How the units are linked:
* | $ ! +
j149 | j621 j459 j106
j821 | j416 j131 j35
j300 | j99 j804 j753
j355 | j39 j342 j278
j576 | j286 j301 j769
j131 | j106 j37 j667
j294 | j149 j278 j131
j279 | j802 j737 j59
j769 | j733 j279 j760
j863 | j639 j99 j301
j753 | j100 j329 j129
j705 | j667 j912 j548
j39 | j57 j312 j459
j621 | j680 j294 j821
j802 | j769 j698 j236
j680 | j305 j149 j416
j329 | j851 j863 j576
j760 | j677 j59 j57
j37 | j881 j680 j666
j666 | j705 j416 j804
j639 | j329 j138 j457
j631 | j804 j35 j639
j451 | j59 j619 j312
j857 | j654 j939 j680
j129 | j737 j576 j619
j801 | j631 j536 j863
j737 | j698 j286 j295
j35 | j801 j667 j138
j457 | j576 j911 j802
j301 | j457 j100 j279
j295 | j451 j733 j342
j236 | j760 j451 j39
j416 | j912 j106 j801
j278 | j459 j857 j37
j667 | j536 j666 j300
j619 | j295 j769 j395
j654 | j278 j373 j305
j536 | j35 j705 j99
j881 | j131 j305 j705
j698 | j279 j129 j451
j804 | j548 j801 j329
j939 | j373 j39 j149
j342 | j312 j677 j857
j57 | j939 j355 j294
j373 | j857 j57 j621
j138 | j863 j300 j911
j100 | j911 j851 j737
j99 | j138 j548 j100
j106 | j821 j881 j536
j312 | j355 j395 j654
j395 | j342 j760 j373
j677 | j395 j236 j939
j548 | j300 j631 j851
j733 | j619 j802 j677
j459 | j294 j654 j881
j305 | j37 j621 j912
j286 | j129 j457 j733
j59 | j236 j295 j355
j912 | j666 j821 j631
j851 | j753 j639 j286
j911 | j301 j753 j698

In the rows, zero is written as 624.

The rows follow the links: the fewer symbols apart two units are, the more alike their rows tend to be.

Each row is also shifted at random along 3 hidden directions that mean nothing.

Some units, each with a row of numbers:
j733
[380,622,667,659,675,538,590,638,670,612,667,642,548,641,642,544,745,661,692,590,653,604,553,650,705,604,507,592,631,640,543,668,674,651,585,637,576,762,586,640,646,637,638,604,705,684,624,640,572,650,652,594,572,621,639,539,655]
j698
[719,593,615,530,614,600,577,733,690,679,694,676,598,618,654,645,654,691,585,490,673,501,576,693,662,591,515,576,614,661,582,717,671,605,500,733,592,645,613,622,678,606,701,633,703,658,585,613,619,640,600,541,602,574,729,630,610]
j631
[502,666,631,627,648,638,575,561,501,634,609,553,627,636,575,579,631,546,625,745,608,766,644,656,555,650,730,599,627,568,587,546,583,670,817,554,665,599,658,577,671,680,505,661,544,608,631,720,666,652,614,598,643,738,439,663,651]
j138
[746,558,604,549,585,711,629,597,577,593,556,649,704,634,609,642,538,625,514,706,575,664,700,635,599,632,708,564,567,606,588,587,609,567,634,611,652,495,620,582,663,608,591,652,590,623,615,599,705,590,578,558,643,605,652,679,562]
j667
[530,663,622,602,643,643,560,589,553,646,640,562,617,604,540,635,643,589,660,680,670,681,616,682,573,658,689,610,633,577,641,572,608,666,738,598,649,641,665,614,650,700,560,653,550,596,600,700,652,677,662,640,629,702,521,688,685]
j355
[891,623,597,588,619,621,714,555,661,484,505,660,680,641,638,647,564,632,599,692,506,624,691,477,675,648,680,663,591,606,628,712,563,581,587,537,602,592,611,663,639,609,596,603,635,599,626,522,684,574,635,689,615,554,692,616,582]
j278
[1047,819,560,638,617,568,617,711,557,791,697,517,565,638,664,686,567,513,586,487,583,629,650,572,470,590,696,785,708,639,711,702,522,727,818,595,668,563,681,587,630,619,580,646,546,532,648,736,576,684,489,651,698,765,367,698,632]
j619
[764,575,588,505,633,506,679,529,609,432,526,626,650,668,705,566,544,596,645,807,560,731,610,520,754,691,615,537,615,501,577,724,616,519,665,609,590,657,663,650,733,593,555,600,672,688,625,483,682,557,676,649,583,691,661,595,644]
j279
[687,541,599,527,612,540,668,593,623,507,574,648,646,652,721,569,547,617,628,745,610,696,591,580,744,663,574,523,623,532,590,688,654,509,628,674,594,632,653,640,703,565,603,608,691,707,619,494,655,552,653,608,596,672,695,588,629]
j35
[710,563,606,499,600,728,603,578,615,561,562,660,704,590,526,702,578,666,598,691,651,596,661,660,625,671,700,551,564,577,645,605,624,561,568,616,632,558,638,641,653,671,620,645,570,603,566,579,726,625,695,631,631,570,741,727,623]
j39
[643,641,646,697,644,660,655,621,722,596,598,682,623,612,591,654,701,692,629,533,575,518,659,565,647,590,607,699,586,718,632,671,611,667,497,553,595,650,545,668,567,635,679,597,665,593,630,609,608,630,625,664,610,475,723,584,586]
j576
[464,566,645,659,606,576,632,651,605,647,656,626,598,658,716,539,618,611,611,648,633,685,586,647,666,603,561,570,644,616,559,589,675,592,637,699,622,628,621,595,642,556,638,620,669,703,656,611,578,589,587,560,612,672,609,556,600]
j802
[590,709,614,613,670,481,557,690,587,714,718,560,513,664,677,548,690,572,651,573,636,668,551,662,613,590,546,618,678,603,548,697,627,696,749,651,607,717,649,594,709,635,579,641,664,657,631,711,567,682,563,557,605,773,451,594,671]
j911
[564,517,643,615,583,688,629,692,669,660,639,699,654,621,668,616,618,691,544,571,645,563,627,683,651,581,565,562,589,689,584,596,687,571,487,709,626,563,581,601,607,558,710,626,679,666,624,591,622,580,583,531,615,535,766,605,555]
j666
[822,653,579,488,609,648,587,605,570,631,620,580,655,593,558,700,552,593,632,666,678,636,627,656,576,682,701,594,626,535,691,629,590,603,702,637,655,578,705,627,680,687,573,645,536,582,574,621,691,648,670,661,649,699,585,748,672]
j677
[551,687,645,677,686,576,609,612,669,592,621,639,567,644,591,590,748,640,666,584,572,586,617,591,655,600,587,669,616,670,564,704,604,698,613,541,576,719,568,644,632,662,612,614,665,609,631,671,604,670,622,624,594,585,597,571,636]
j857
[505,700,649,810,650,604,643,646,642,698,667,586,567,629,641,600,700,601,667,527,599,612,625,581,571,577,613,763,674,708,658,598,609,724,661,566,628,669,586,632,524,628,641,607,621,588,671,702,527,662,583,669,639,613,523,560,621]
j129
[529,554,643,609,614,596,617,678,663,641,665,671,601,634,691,583,633,665,612,590,655,599,580,663,693,597,521,554,631,637,575,636,692,581,537,718,600,651,610,621,639,568,687,618,702,694,623,587,603,591,608,555,600,604,716,578,607]
j680
[503,619,638,723,608,630,670,611,641,642,644,590,624,594,645,636,603,611,700,615,683,631,595,606,624,641,608,675,674,625,740,551,639,613,612,662,645,643,661,662,522,605,669,595,604,620,651,591,567,602,691,732,643,628,657,597,650]
j329
[849,594,600,535,568,732,587,726,637,719,648,684,666,613,611,705,586,675,469,508,617,522,691,705,559,569,647,602,568,689,584,640,635,610,528,684,645,494,591,570,659,600,674,664,625,601,597,652,683,630,521,500,647,537,688,704,539]

Where do the symbols, taken in turn from left to right, take each start?
Answers are names.
[604,745,635,625,698,535,551,663,647,667,687,600,528,644,601,588,758,618,660,527,607,580,585,637,619,583,562,662,644,660,547,733,600,736,670,567,584,736,590,624,682,683,596,630,668,614,612,727,593,715,586,584,595,656,513,597,662]
+ + ! -> j857
[933,641,589,431,599,770,511,730,705,740,692,685,657,529,464,825,644,732,558,416,738,369,635,762,548,619,626,605,563,668,699,702,621,637,448,688,629,565,630,641,646,715,717,665,587,531,509,671,722,710,649,590,647,500,779,824,630]
+ ! + ! -> j138
[542,676,648,712,617,665,581,721,693,781,741,610,573,559,580,703,698,667,685,408,746,470,577,701,554,584,555,712,669,716,735,590,654,698,531,695,633,669,626,649,512,658,733,621,612,580,613,696,539,687,645,673,648,572,661,643,656]
+ ! ! $ + -> j536
[413,675,653,825,644,580,691,589,596,641,637,551,584,640,678,565,634,553,710,653,610,719,606,553,608,621,634,727,694,645,686,529,613,671,728,587,651,666,638,636,512,594,605,593,598,618,699,648,517,615,628,727,643,688,505,530,650]
+ ! ! + + -> j35
[832,633,598,640,622,619,715,569,662,526,538,643,672,642,641,650,573,625,618,658,525,620,685,499,655,639,669,684,607,629,659,685,576,595,591,543,607,593,601,651,605,602,613,597,627,598,643,549,650,584,626,689,623,564,665,606,591]
$ + + $ + -> j35
[771,585,615,559,576,732,590,691,626,698,638,679,673,625,603,684,602,672,486,546,616,554,681,697,567,577,657,592,568,677,585,617,625,617,553,662,644,504,597,568,648,607,660,656,620,600,610,657,676,623,534,510,640,552,675,693,544]
! ! $ -> j99
[723,628,598,537,603,656,611,595,603,612,614,587,657,576,568,696,567,617,662,659,700,619,612,651,610,683,666,597,627,548,720,604,614,589,637,650,648,604,696,650,628,661,616,629,564,598,585,586,670,627,701,688,643,660,654,709,675]
+ $ + -> j639
[870,644,593,485,640,562,602,643,667,569,606,659,610,639,630,645,627,654,617,605,598,571,607,598,680,639,585,580,608,594,577,786,610,603,577,630,578,663,624,645,726,642,621,625,678,635,588,578,677,633,633,597,593,610,677,644,634]
$ ! ! $ -> j733
[797,709,589,602,607,612,599,693,612,747,706,554,591,584,614,712,591,591,648,517,700,576,596,654,535,629,633,686,690,616,748,628,604,663,679,687,659,613,690,631,593,644,645,633,566,566,608,672,583,662,626,680,664,699,551,703,670]
+ $ ! $ -> j666
[974,701,571,506,650,534,635,602,620,543,570,616,623,669,630,630,586,593,600,658,523,649,648,529,649,644,668,638,613,568,590,790,555,624,700,548,593,638,639,633,740,643,545,626,634,600,613,598,682,638,591,624,619,674,551,658,633]
$ $ $ -> j342
[647,738,617,611,696,484,571,631,587,634,666,562,525,674,640,549,697,565,663,624,572,687,581,601,625,620,595,648,656,595,544,730,583,702,778,560,598,730,630,611,721,657,538,630,648,639,627,706,599,684,581,595,601,745,431,599,677]
! + $ -> j342
[671,666,623,703,608,641,646,663,659,700,668,595,602,589,634,674,615,618,658,517,661,555,613,613,579,609,607,715,675,673,734,603,628,654,601,660,646,623,640,642,529,609,682,607,602,585,642,647,559,639,624,697,657,610,629,622,629]
! $ ! ! -> j857
[651,643,616,602,599,675,592,672,675,703,689,623,619,553,569,733,637,666,665,500,740,503,588,688,587,635,595,644,648,637,739,607,641,635,539,701,640,636,660,661,560,663,699,625,598,587,592,635,608,653,691,683,641,586,716,696,660]
$ ! ! + ! -> j821
[838,523,587,525,555,667,673,629,589,584,567,667,713,652,706,631,472,621,497,713,571,685,684,601,642,635,675,548,587,583,594,617,630,510,614,676,651,484,640,574,680,542,613,642,626,652,630,534,687,539,561,555,639,623,682,653,545]
$ $ + ! + -> j619
[531,648,633,625,622,655,578,637,624,690,677,584,608,572,563,670,644,628,689,581,733,578,576,687,577,642,616,638,651,610,707,579,636,643,621,662,641,658,664,647,582,678,657,636,581,602,596,668,613,661,699,683,638,643,629,677,685]
! + $ -> j536
[574,657,641,596,661,539,570,696,653,672,701,630,544,634,643,584,711,647,645,534,651,578,561,669,656,594,522,602,639,645,557,719,640,662,606,667,592,713,606,627,687,637,641,629,696,657,609,669,587,669,601,565,592,650,606,595,652]
+ ! $ -> j236
